Below are the code and all the weights of a small trained network. Each question names an input and a class and asks about switching units off, where a switched-off unit gives its printed mean instead of its output.

import numpy as np


def w(rows, s, z=0):
    codes = np.array(rows[::2]) - 128.0
    scale = np.full(codes.shape[1], s)
    scale[-1] = z or s
    return codes * scale


def norm(h):
    return h / np.sqrt((h * h).mean(-1, keepdims=True) + 1e-5)


def f(y):
    return np.maximum(y, 0)


def log_softmax(a):
    a = a - a.max(-1, keepdims=True)
    return a - np.log(np.exp(a).sum(-1, keepdims=True))


def net(x, mask):
    res = np.array(x, float).reshape(1, 2) / 4 @ E
    u = 0
    for l in range(2):
        y = f(norm(res) @ A[l][:, :-1].T + A[l][:, -1])
        res = res + np.where(mask[u : u + 13], y, B[l][:, -1]) @ B[l][:, :-1]
        u += 13
    return log_softmax(norm(res)[-1] @ U[:, :-1].T + U[:, -1])


A, B = {}, {}
E = w([
[255,139,83,33,121,7,121],'x0',
[204,90,119,235,92,18,151],'x1',
],0.0044)
A[0] = w([
[153,154,116,74,144,101,127,144],'L0N1',
[171,153,127,186,140,72,125,61],'L0N2',
[162,153,148,182,153,109,135,155],'L0N3',
[200,126,113,37,121,1,125,3],'L0N4',
[119,110,120,143,121,192,116,104],'L0N5',
[102,120,147,110,94,100,108,53],'L0N6',
[113,134,143,128,156,165,118,177],'L0N7',
[131,149,109,28,141,110,128,86],'L0N8',
[108,131,135,95,133,216,110,150],'L0N9',
[154,133,159,96,103,124,137,152],'L0N10',
[149,140,109,238,150,96,126,31],'L0N11',
[113,61,132,141,110,98,160,99],'L0N12',
[127,140,122,243,123,56,107,83],'L0N13',
],0.0079,0.0023)
B[0] = w([
[154,76,97,80,126,94,94,189],'L0N1',
[97,35,110,89,199,224,133,179],'L0N2',
[139,94,132,144,104,126,128,167],'L0N3',
[106,255,81,124,174,82,123,254],'L0N4',
[147,163,90,137,192,86,153,180],'L0N5',
[142,141,113,145,101,126,125,128],'L0N6',
[144,155,45,136,81,107,117,186],'L0N7',
[171,59,204,166,134,170,141,205],'L0N8',
[94,142,88,105,100,192,143,230],'L0N9',
[146,101,97,154,136,106,107,157],'L0N10',
[150,120,206,170,101,152,137,184],'L0N11',
[148,125,150,149,106,137,127,156],'L0N12',
[161,97,200,164,85,147,154,205],'L0N13',
],0.019,0.0075)
A[1] = w([
[112,43,232,90,83,33,97,227],'L1N1',
[107,173,125,116,95,143,179,188],'L1N2',
[127,213,121,77,238,25,94,5],'L1N3',
[123,5,92,82,30,100,116,28],'L1N4',
[89,197,86,77,156,83,122,160],'L1N5',
[44,85,111,99,189,174,133,186],'L1N6',
[156,93,118,116,183,162,112,29],'L1N7',
[109,180,109,123,125,110,102,30],'L1N8',
[115,104,154,133,91,127,148,96],'L1N9',
[123,109,156,88,117,134,161,69],'L1N10',
[74,103,158,179,87,122,130,34],'L1N11',
[148,62,132,95,96,126,85,16],'L1N12',
[108,114,95,187,144,93,158,171],'L1N13',
],0.013,0.0021)
B[1] = w([
[251,143,189,193,168,230,168,156],'L1N1',
[69,100,182,145,209,85,85,177],'L1N2',
[244,219,116,15,250,93,12,252],'L1N3',
[149,84,138,94,36,84,60,151],'L1N4',
[143,155,130,211,110,85,202,227],'L1N5',
[176,137,138,151,97,56,153,178],'L1N6',
[117,102,147,118,61,103,100,159],'L1N7',
[124,105,106,119,81,129,151,165],'L1N8',
[92,187,74,132,136,125,152,150],'L1N9',
[117,135,113,197,152,120,56,137],'L1N10',
[117,99,99,52,173,94,80,156],'L1N11',
[61,158,82,158,158,112,170,145],'L1N12',
[121,99,115,62,107,194,109,156],'L1N13',
],0.016,0.012)
U = w([
[134,82,97,89,7,91,86,137],'0',
[207,197,111,60,192,102,77,206],'1',
[95,146,146,82,99,159,160,4],'2',
[23,85,119,98,200,194,84,86],'3',
[71,175,74,210,107,98,227,215],'4',
[101,138,140,80,105,150,171,2],'5',
[188,100,205,203,135,223,173,198],'6',
],0.014,0.0054)

Each question gives the input, the list of numbers given to net, and the class t.
The units are the neurons (one row each of A and B). Each row of codes is followed by its name. A weight is (code - 128) times the scale printed after its matrix; where a second scale follows, it is the last column's (A, B and U).
mask holds one flag per neuron, layer by layer. A switched-off neuron (its flag False) gives its mean, the last column of its row in B, instead of its output. The means were averaged over made-up inputs and are rounded, as every weight is.
A unit's drop is (log p(t) with every unit on - log p(t) with that unit switched off) / (log p(t) with every unit on - log p(t) with every unit switched off).
The circuit of an input: a set's keep is (log p(t) with only the set's units on - log p(t) with every unit switched off) / (log p(t) with every unit on - log p(t) with every unit switched off). Starting from the 12 units with the biggest drops (on a tie, the unit counted first), units are removed one at a time, each time the one whose removal leaves the highest keep (on an exact tie, the one counted first), for as long as the keep stays at least 0.8.
units of the circuit, in order: the units of the circuit, biggest drop first
k most important neurons: the k neurons with the biggest drops, biggest first
top k neurons in layer l: the k neurons of layer l with the biggest drops, biggest first
drop when u is switched off: that unit's drop, to one decimal
input [-8,4], class 6: top 4 neurons in layer 0	[L0N13; L0N11; L0N9; L0N4]
input [1,2], class 6: units of the circuit, in order	[L1N3; L0N2]
input [-6,0], class 4: 4 most important neurons	[L1N3; L0N4; L0N8; L0N13]
input [-2,-1], class 4: 3 most important neurons	[L1N3; L0N4; L0N9]
input [-3,0], class 4: 4 most important neurons	[L1N3; L0N4; L0N8; L0N13]
input [0,-8], class 0: top 3 neurons in layer 1	[L1N3; L1N5; L1N6]
input [0,-6], class 0: 3 most important neurons	[L0N4; L1N3; L0N8]
input [4,-6], class 0: 2 most important neurons	[L0N8; L0N5]
input [-1,-5], class 4: 3 most important neurons	[L1N3; L0N13; L0N1]
input [-2,0], class 4: 3 most important neurons	[L1N3; L0N4; L0N8]
input [-8,2], class 3: 3 most important neurons	[L0N4; L1N3; L1N5]
input [0,0], class 0: top 3 neurons in layer 0	[L0N11; L0N4; L0N5]
input [-7,4], class 6: 2 most important neurons	[L1N3; L0N4]
input [0,-1], class 0: drop when L1N3 is switched off	0.4
input [-4,-5], class 4: drop when L1N3 is switched off	0.4
input [-8,-6], class 4: drop when L1N3 is switched off	0.4
input [-4,-6], class 4: drop when L1N3 is switched off	0.4
